Facts:
{basi breski bridrus brugra brugrim bruskam buse dabron dirir dogruflu flade flakel flaple flaster flebik flifer flono gistol gizer golo gratusta kamo kostipus kuvube ladru legrus leza mazor mekluk meso netrin noflo ploflok riton rutre saza skavol stafle staklek stufu tibrin tiper totrir trofum trostuk vistal vusis zaplik zoflar zuste} Ξ a
{bibre bider bogrek depi deplo diplek dobim doka drepun durol ferak gefledas gelo gibem ginutok goflapom griru nopi nulo skape skeder stulen tebram torusom tufatrul} Ξ c
{boso drilofler felaplel fitre flumos fulak gaven klagro klotan leman magal mazi pasku plasir ploga ralem razi rekin ridar sedul stifles stistam stono sturi truvas ziku} Ξ b
{braflak bribri donuk dupur fogadri klenil kludrus kozali piler pluflen pluti sketeska taflir toplan tusko tuvas viflal zetal} Ξ f
{brepla bubeklek feklur furu nazar nuskor pleno pligur plopil rostik rozubru rubrugre rulun sado saklun skotri tregor trilu tritru vanen vemun vestur} Ξ d
{brigra drabridrir flivum gepler graval grebul klifludul nulir plusti soser} Ξ g
{drogram fabafe fibem flugruzok gakas geku geru gofe grople gukles keda klastan klosil magrur napur plobril potil potren ratrezil skitror tisem treflok tregro} Ξ e
basi α flumos ralem bridrus
bibre α rekin kozali
bider α stifles
bogrek α pleno gistol
boso α stifles gukles
braflak α rekin rulun
brepla α diplek vanen
breski α skitror pasku flifer
bribri α rulun dobim
bridrus α flifer
brigra α ferak
brugra α rekin vanen bridrus
bruskam α ratrezil klosil tebram torusom
bubeklek α flumos bogrek
buse α rekin noflo torusom
depi α leman plobril
deplo α mazor braflak pluti
diplek α pligur klifludul
dobim α torusom
dogruflu α tisem
doka α rekin tebram
drabridrir α breski tiper stafle
drilofler α rekin
drogram α legrus
dupur α breski
durol α trilu
fabafe α mazor legrus dirir
feklur α brigra
felaplel α torusom
ferak α vanen skitror
fibem α rekin vanen bridrus
fitre α rekin
flade α gistol noflo
flakel α pluti gakas
flaple α ralem
flaster α durol basi tuvas
flebik α legrus ziku
flifer α rekin
flivum α vanen
flono α pasku
flugruzok α rekin mazor torusom
flumos α mazor
fogadri α potren
furu α rekin fibem
gakas α stufu
gaven α fitre klifludul zaplik
gefledas α pleno stistam bogrek
geku α ferak
gelo α fibem
gepler α netrin
gibem α skitror
ginutok α potren kozali kludrus
gistol α mazor
gizer α kuvube leza bridrus
gofe α rulun plasir
goflapom α plobril
golo α rulun zaplik
grebul α kozali flivum zaplik keda plobril
griru α flumos stulen torusom
kamo α drogram stulen kozali felaplel
keda α rekin kuvube
klagro α rekin
klastan α tufatrul stufu
klifludul α fabafe
klosil α stulen flade
klotan α rekin pluti
kostipus α gakas
kozali α stulen gibem torusom
kuvube α leman
ladru α stulen rutre
leman α rekin bridrus stifles pasku
leza α flumos
magal α ridar plasir nopi
magrur α stulen
mazi α kostipus bruskam tregor
mazor α stulen torusom
mekluk α bubeklek
meso α breski stufu
netrin α flifer
noflo α stulen dobim
nopi α griru
nulo α tusko drabridrir pasku tuvas
nuskor α kuvube skavol fitre tufatrul
piler α flade leman
plasir α mazor
pleno α stulen flifer
pligur α sedul rostik
plobril α gistol
ploflok α ferak gibem
ploga α saklun napur torusom
plopil α tufatrul
pluflen α rekin plobril
plusti α dirir bogrek
pluti α vanen
potil α goflapom stistam flifer
potren α gakas pasku
ralem α torusom
razi α kostipus dobim stifles plasir
ridar α stifles
riton α pleno flugruzok
rostik α ploflok
rozubru α pleno pluti deplo
rulun α rekin torusom
rutre α skotri brigra felaplel
saklun α bogrek
saza α kozali vanen pluti tibrin
skape α leman rulun
skavol α zoflar
skeder α flugruzok
sketeska α flumos noflo
skitror α stulen mazor vanen torusom
skotri α leman
stafle α kuvube gibem
staklek α vemun
stifles α stulen rekin torusom
stistam α tusko pluti
stulen α rekin
sturi α plasir
tebram α rekin soser
tiper α soser vanen felaplel
tisem α flifer
torusom α stulen rekin
treflok α truvas tufatrul
tregor α flebik
trilu α rekin
tritru α torusom
trofum α rekin
truvas α mazor bubeklek
tufatrul α flumos
tusko α bridrus
tuvas α fogadri ferak felaplel
vanen α mazor torusom
vemun α plasir noflo
viflal α rekin ziku ralem noflo
vistal α flugruzok
vusis α goflapom dobim felaplel
zaplik α rekin
zetal α kostipus
zoflar α rulun flifer
zuste α gratusta trilu razi dupur
{basi boso brepla dabron dogruflu donuk drabridrir drilofler durol flivum flumos gepler gistol gizer grebul gukles klagro kludrus ladru legrus pasku pluti potil ralem ridar rulun rutre skape skeder sturi taflir tebram tuvas vestur viflal vusis} Ω i
{bibre bider bubeklek diplek dupur flebik flifer fogadri fulak geku gibem golo grople keda kostipus leza magal meso napur noflo nopi nulo piler plasir razi saklun sketeska stistam tiper tisem toplan tregor} Ω l
{bogrek breski brugra brugrim dirir drepun flakel flaple flaster flugruzok gaven goflapom graval klastan magrur mazi nazar plobril ratrezil rekin rozubru skavol skitror soser stafle staklek stulen tibrin tregro trilu tritru trostuk truvas tusko zetal ziku} Ω k
{braflak depi doka drogram fabafe ferak flono furu gakas gefledas ginutok gofe griru klenil kozali kuvube leman mekluk pleno ploga plopil riton rubrugre sedul stono totrir trofum vemun vistal zoflar zuste} Ω j
{bribri bridrus brigra bruskam buse deplo dobim feklur felaplel fibem fitre flade gelo geru gratusta kamo klifludul klosil klotan mazor netrin nulir nuskor pligur ploflok pluflen plusti potren rostik sado saza skotri stifles stufu torusom treflok tufatrul vanen zaplik} Ω h
{basi bider bogrek braflak bribri brigra dobim drabridrir drepun dupur felaplel fitre flaster flugruzok furu gefledas gepler gibem gistol gizer goflapom kamo klagro klifludul klotan kuvube magal magrur nazar netrin pluflen potil saza skape sketeska skitror taflir tibrin tisem toplan totrir tregor tregro truvas vestur} Φ 221
{bibre brepla bridrus deplo diplek durol fabafe fibem flebik gelo graval grebul keda mazor nuskor ploflok ploga rubrugre sedul sturi torusom trilu vistal} Φ 837
{boso brugra bruskam bubeklek depi dogruflu doka ferak flade flakel fulak gakas geru ginutok gratusta griru grople gukles klenil klosil kostipus ladru leza mazi mekluk napur nopi nulir pasku plasir plopil razi rekin ridar riton rostik rulun rutre sado saklun skotri stafle staklek stulen tiper tritru trofum tusko tuvas viflal zaplik ziku zoflar zuste} Φ 181
{breski brugrim buse dirir drilofler flaple flifer flivum fogadri gaven geku kozali leman meso noflo piler pleno pligur plobril plusti pluti ralem rozubru skavol skeder stifles stono treflok trostuk tufatrul vanen vemun vusis zetal} Φ 412
{dabron donuk drogram feklur flono flumos gofe golo klastan kludrus legrus nulo potren ratrezil soser stistam stufu tebram} Φ 120

Known rows:
deplo: [ -2  -8   3  -9  11  -1   9  -5  -4  12 -11 -13 -11   6  22  15  -7  -5
  13 -33   6 -13   1  -2 -19   7 -17   1   2  -8]
nulir: [  6  -9  -2 -17  15  18  21  -5  25   9   2   1 -17  -6   9   9   2  -1
   5 -30   0 -10   5   7 -22   4 -16  17  -2 -20]
riton: [ -3  -1  -3 -20  13   8   9  -2  -6   0  -9  -9   1  -1   7  10 -11  -4
   1 -21  -6  -8   9 -18  -9   7 -13  -7  12  -5]
skeder: [ -2  -6   2 -11  11   4  12  -6  -3  10  -8 -13 -13   1  21  15  -7  -1
   9 -35   9 -15   8  -2 -19   7 -19   1   3  -7]
durol: [ -1  -6   2  -6   8   3  12  -8  -2  18 -11 -13  -9   1  20  20  -6  -4
  11 -32  10 -18   7  -3 -16   4 -22   6   2 -10]
dogruflu: [ -1   1  -4 -22  10  13   7  -3  -2   0  -5  -9   2  -5   3  13 -12  -4
   0 -23   0 -11  10 -15  -6   5 -17  -1  14  -5]
pluflen: [  3  -3  11 -21   4   8   8 -11 -13   7 -13 -18  -9  11  12  26  -8   5
   8 -28  -6 -16  -9  -8  -9   8 -30  -1   7  -5]
tibrin: [  1  -4  -7  -8  11   4  11  -7  -4   9 -17 -11   0   7   0  15  -3  -6
   6 -13 -12 -13  11  -8  -4  -6 -21  12  10 -13]
ploflok: [ -2  -4  -2 -15  14   9   8  -4  -4   2  -9 -11  -1   5   1  17  -9   0
   5 -21  -4 -10   8 -11  -5   3 -20   1  14 -10]
gofe: [ -3   3   6 -19  10   2  14  -8  -5   1   2 -15 -12  -3  13   7 -12   2
  10 -29 -11 -11   7 -12 -21   3 -19  -8  -2 -15]
fogadri: [ -1   0   0 -34  15  13  14  -7  -3  19   4  -7  -2  -6  10  25   5  -9
   8 -24  -5 -26  -4 -24  -5   6 -34   3   2 -38]
gepler: [ -3 -11   3  -9   3   3  11  -8  -2  13 -10 -13  -8   6  13   9 -10  -1
  10 -34   2 -14   3  -3 -15   4 -21   4  -4  -7]
trofum: [ -4   1  -4 -21  13   8   9  -2  -6   4 -10 -10  -1  -1   6  12 -11  -6
   1 -19  -5 -12   9 -18  -6   5 -15  -5  13  -6]
soser: [  1  -1 -13  -5  12  -3  19  -9   2  16  -7  -9  -8   0  18  17  -3 -12
   9 -19  -5 -14  18  -3 -22  -9 -20   6   4 -15]
flumos: [  0   8  -9 -10   5   8  13 -13   0   9  -6 -15   0  -6   0  21 -10  -4
   3 -12  -3 -19  22  -7 -10 -11 -27   4  11 -12]
pligur: [  2  -1   3 -17  15  10  16  -7   5   0  -1  -8 -11  -1   3  13  -7   6
  10 -26  -3  -9   6  -7 -13   4 -18   4  10 -18]
golo: [ -5  -2  -5 -26  13   0   6  -5  -9  -7  -4  -8  -4   6   4   8  -3  -8
   3 -23 -16  -6  10 -16  -9   5 -11 -12  14  -9]

Rows:
No name comes twice in this set of rows, the named rows included.
[ -5 -10   1 -27  12  -4   8  -1  -5  12   2  -6  -7   0  17   5   1 -16
  10 -41  -7 -14  -2 -11 -21  10 -13 -12  -4 -21] | nulo
[  4   6   2 -17  13  11  14 -13  -8  12 -11 -17  -7  -2  19  32  -7  -1
   8 -20  -1 -22   7 -12 -13   2 -32   4   8 -13] | kozali
[  4  15 -22   1  16   5  19 -15  -1  26 -15 -19   1  -5  11  31 -10 -13
   1   7  -5 -22  28 -14 -11 -23 -27  16  18 -17] | rekin
[ -4   1 -13 -22   8  13  13  -6   4  18   3  -3   8 -10  -1  16  -1 -19
   2 -13  -4 -23  14 -13   1 -10 -30   2   5 -35] | stufu
[ -5 -10   2 -19   9   3   5   0  -9   2 -10  -7   0   7  -4   2  -5  -6
   9 -25 -15  -9  -1 -18  -3   8 -17  -4   4 -14] | flaster
[  0   3   3 -27   8  19  11  -9  -4  15  -3 -13   2  -9  11  29  -8  -2
   2 -24   4 -25  -5 -16  -8   6 -33   2   6 -16] | tuvas
[ -6   0  -8 -20  17   7   8  -1  -8  12  -6  -7   6  -3   3   9  -4 -12
   6 -17  -4 -15  11 -24  -3   0 -23  -3  10 -24] | breski
[ -3   2  10 -20  12   5  16  -7  -2   5   2 -16 -13  -2   7   9 -11   8
  12 -30  -1 -12   1 -16 -20   7 -18  -3   2 -19] | treflok
[ -6  -9   7 -15   9   2   9  -3  -6   5  -6 -14  -7   3  14   6 -11   2
  10 -40   5 -10   2  -8 -16  10 -11  -3   1  -4] | grebul
[ -3  -3  12 -17   3   5  11  -8  -7   4  -4 -19 -11   2   5   6 -13   9
  13 -36  -3 -12  -5 -11 -14   5 -23   1  -5 -11] | potil
[ -4  -1   2 -31  12   6  14  -2  -2   9   9  -7  -6 -10   4   0  -5  -7
  14 -30 -13 -15   1 -21 -18   4 -22  -7  -7 -34] | klastan

The same objects again, as new rows of numbers:
Known rows:
bruskam: [-9  2  1  8  2  2 -5  3 -2 -3  1 -1  5 -7 -4  2  2 -3  2  1  0  2  0  0
 -2  4 -3 -2]
riton: [  0  -5  -1 -10  -2  -8   4   5   6   6   2  -5  -1  -1   5  -1  -1  -2
  -3   5  -8   2  13  -2   5  -3   0  -2]
tiper: [-9 -1  0  4  3 -2 -4  1 -1 -3  2 -1  1 -3 -5  3  2 -1  0  3  2  1  3  1
 -3  2 -1 -3]
legrus: [ -8   2   2  19   6   8  -4   1 -10   2  -2   5   2   5 -16   4   3   8
   5  -2   3  -4 -21   0  -9   9  -8  -3]
noflo: [-5  3  1  1  3  2 -7  2 -1 -2  0 -1  1  2 -3  3  0  4 -2 -2 -1  0 -4 -1
  1  3 -1 -2]
bridrus: [-8  3  0  8  5  4  1  4 -3  2  0  0  1 -3 -2  1 -6 -1  3 -2 -3 -2 -4 -2
  1 -2 -2 -1]
vusis: [ 4 -3 -1 -9 -1 -3 -7  1  1  3  3 -1  0 10  6  2 -6 -1 -5  0 -6  0  2  0
  4 -1  4 -2]
rekin: [  1   0   2  10  -2   4   0 -11  -4  -3  -1  -2   3   0 -13  -3   7   0
   7   0   7  -1 -11   1 -10   6  -4   4]
truvas: [ 2 -1  0 -3 -4  0 -1 -6  0 -1 -1 -1 -2  1  0 -2  5 -7  0 -4  7 -1  0  3
  2  3  2  2]
vemun: [ 4  1  1  1  1  4  9 11  2  4 -1  1  3  2 -9  3  1 10 -2  2 -6 -1  1  0
 -2  2 -2 -1]
rubrugre: [ 0 -2  1  5  0  3 10 10  0  4 -3  1 -2 -1 -7 -3 -2  4  0  4 -2 -5  4  2
  4  3 -3 -2]
tisem: [ 2  2  0 -2  2 -2 -2 -2  0 -1  0  0  1  5  2  0 -1 -1 -2 -2  2 -2 -7 -1
 -2  3  1  0]
gakas: [-1 -2  1  1  0 -4  7 -4  1  3 -1 -2  0  1 -7 -6  6 -2 -1  5  2 -4  5  0
 -3  6 -3  0]
fibem: [-5  0  1  3  4  1  0  0 -2 -1 -2  1  0 -8  0 -2 -4 -1  4 -3  1  2 -3 -1
  3  0 -1  1]
tuvas: [ 2  3  0 -2 -4 -4 -3 -9  1 -6 -1  0 -1 -4  3 -4  4 -7  2  3  7 -1  0  1
 -8  2 -2  4]
soser: [ -5  -1   2  15  -4  10  -5   1 -11   2  -3   3   1   9 -19   1   4   4
   4  -1   5  -7 -14   2  -7   9  -4   1]
nulir: [-4  4 -1  7 -1  3 -1  3 -2 -4  1  1  3 -3 -2  2  1  0  1  3 -1 -1  1  1
 -8 -3  0  1]

Rows:
No name comes twice in this set of rows, the named rows included.
[ -5   1   3  18   2  10  -3  -4 -10   2  -4   0   4   4 -21  -1   7   1
   5  -5   7  -7 -15  -1  -8   9  -6   2] | ratrezil
[-3 -2  1  3  0 -4  4  2  0  4  1 -3  1  4 -6 -1  4  2  0  6 -4 -2  3  0
 -2  2 -3 -2] | zoflar
[-2  1  1  4  3  3 12  2 -2  7 -2  3 -4  2 -4 -4  2  3  5  2  1 -3 -7 -1
 -1 -2 -5  0] | fabafe
[ 3  1 -1 -2 -7 -1 -1 -6  0 -3 -1 -3  0 -8 -2 -2  5 -8  4  0  4  0  0  1
 -4  1  0  6] | tusko
[ -5   2   1  12  -2   4   0 -10  -6  -3  -2  -2   2   0 -18  -3  12  -4
   6  -1  10  -6  -6   3 -12   5  -5   3] | ziku

The same objects again, as new rows of numbers:
Known rows:
doka: [ 15  15  12  14  -2   6  -5   5 -11   4  -3   0   2 -14]
brigra: [ -4   2   1  -2   4  -2  -1  -2   0   0   1 -10  11  10]
tusko: [-5 -3 -3  1 -9  4 -2  5 -2  3 -2  1  8 -1]
gaven: [-15   6  -3  -8   2   8  -5   9 -10   7  -2   1   8  11]
tritru: [ -1 -13   7  10  14  -6   1  -8   6   1  -3  16 -13  -3]
flade: [  2 -10  -2  -2  -3  -5   6  -7   3  -4   4  -3   1  -3]
bridrus: [ -1   1  -4  -2 -10   1  11 -17  -3  -4   6  -4   2  -3]
kostipus: [ 3 -9 -9  3 -7 -5 -4 -3 -1 -3  1 -6 -1 -3]
staklek: [  2 -12  -7   6  -8   0   5  -2   2  -1  -1  -3   2  -1]
bibre: [ 12  21  15  13  -3   4  -5  -1 -12   2  -1   0  -4 -10]
bubeklek: [  7  -4  -4   5  -7  -2 -10   1   7  -6   7  -1   0  -2]
tufatrul: [ 3  7  4  6  5  5 -6  0  9 -7 12  4 11  8]
feklur: [ 6 -3  0  1 -6  2 -1 -6  4 -7 12  6  7 -3]
trofum: [ 19   5  12   3  -8   0  11   7 -20  10 -10 -10 -10 -18]
dirir: [ 3 -9 -8  7 -6  2  9  1  3 -1  0 -3  0  4]
geku: [ -1  -1 -10 -14  -3   2  -3   9   9  -3   4   2 -12  -2]
ploga: [-21   3   6  -5  12  -7  -9  -7  -8   9  -6   5  -5  10]

Rows:
No name comes twice in this set of rows, the named rows included.
[ -8  -7  -4  -8   9   6   8  -4  10   3  -7  14 -15  -8] | magrur
[-5  2 -6  0 -1  8  2  5  1  0  1  2  3  6] | zetal
[  0 -20  18   2  24 -23   9 -14   8   2  -6  10 -23  13] | mazor
[  0  10   2  12  -6   0 -15  -5   4  -5   9   2   3   4] | diplek
[-13  -6  11 -10   7 -16 -13  16   0   3   0   4   6  23] | flumos
[ 10  13   8   1   0   7   7   8 -13   8 -11  -8  -4 -11] | braflak
[ 16  14  19   9 -14   8  13   6 -16   9  -9   0  -7 -16] | trilu
[ -7  -9   0 -15   6  -2   5  -9   8   0   0  13  -8 -13] | klosil
[ 5  2 -7  6 -1  4 -4  0  9 -6  4 -4 -3 -1] | tregor
[  5   6  31  16  28  -2   6 -20  -7   7  -9  14 -20 -12] | torusom
[-19  -2  11  -9  32  -8  -4  -9   0   9  -8   7  -7   9] | felaplel

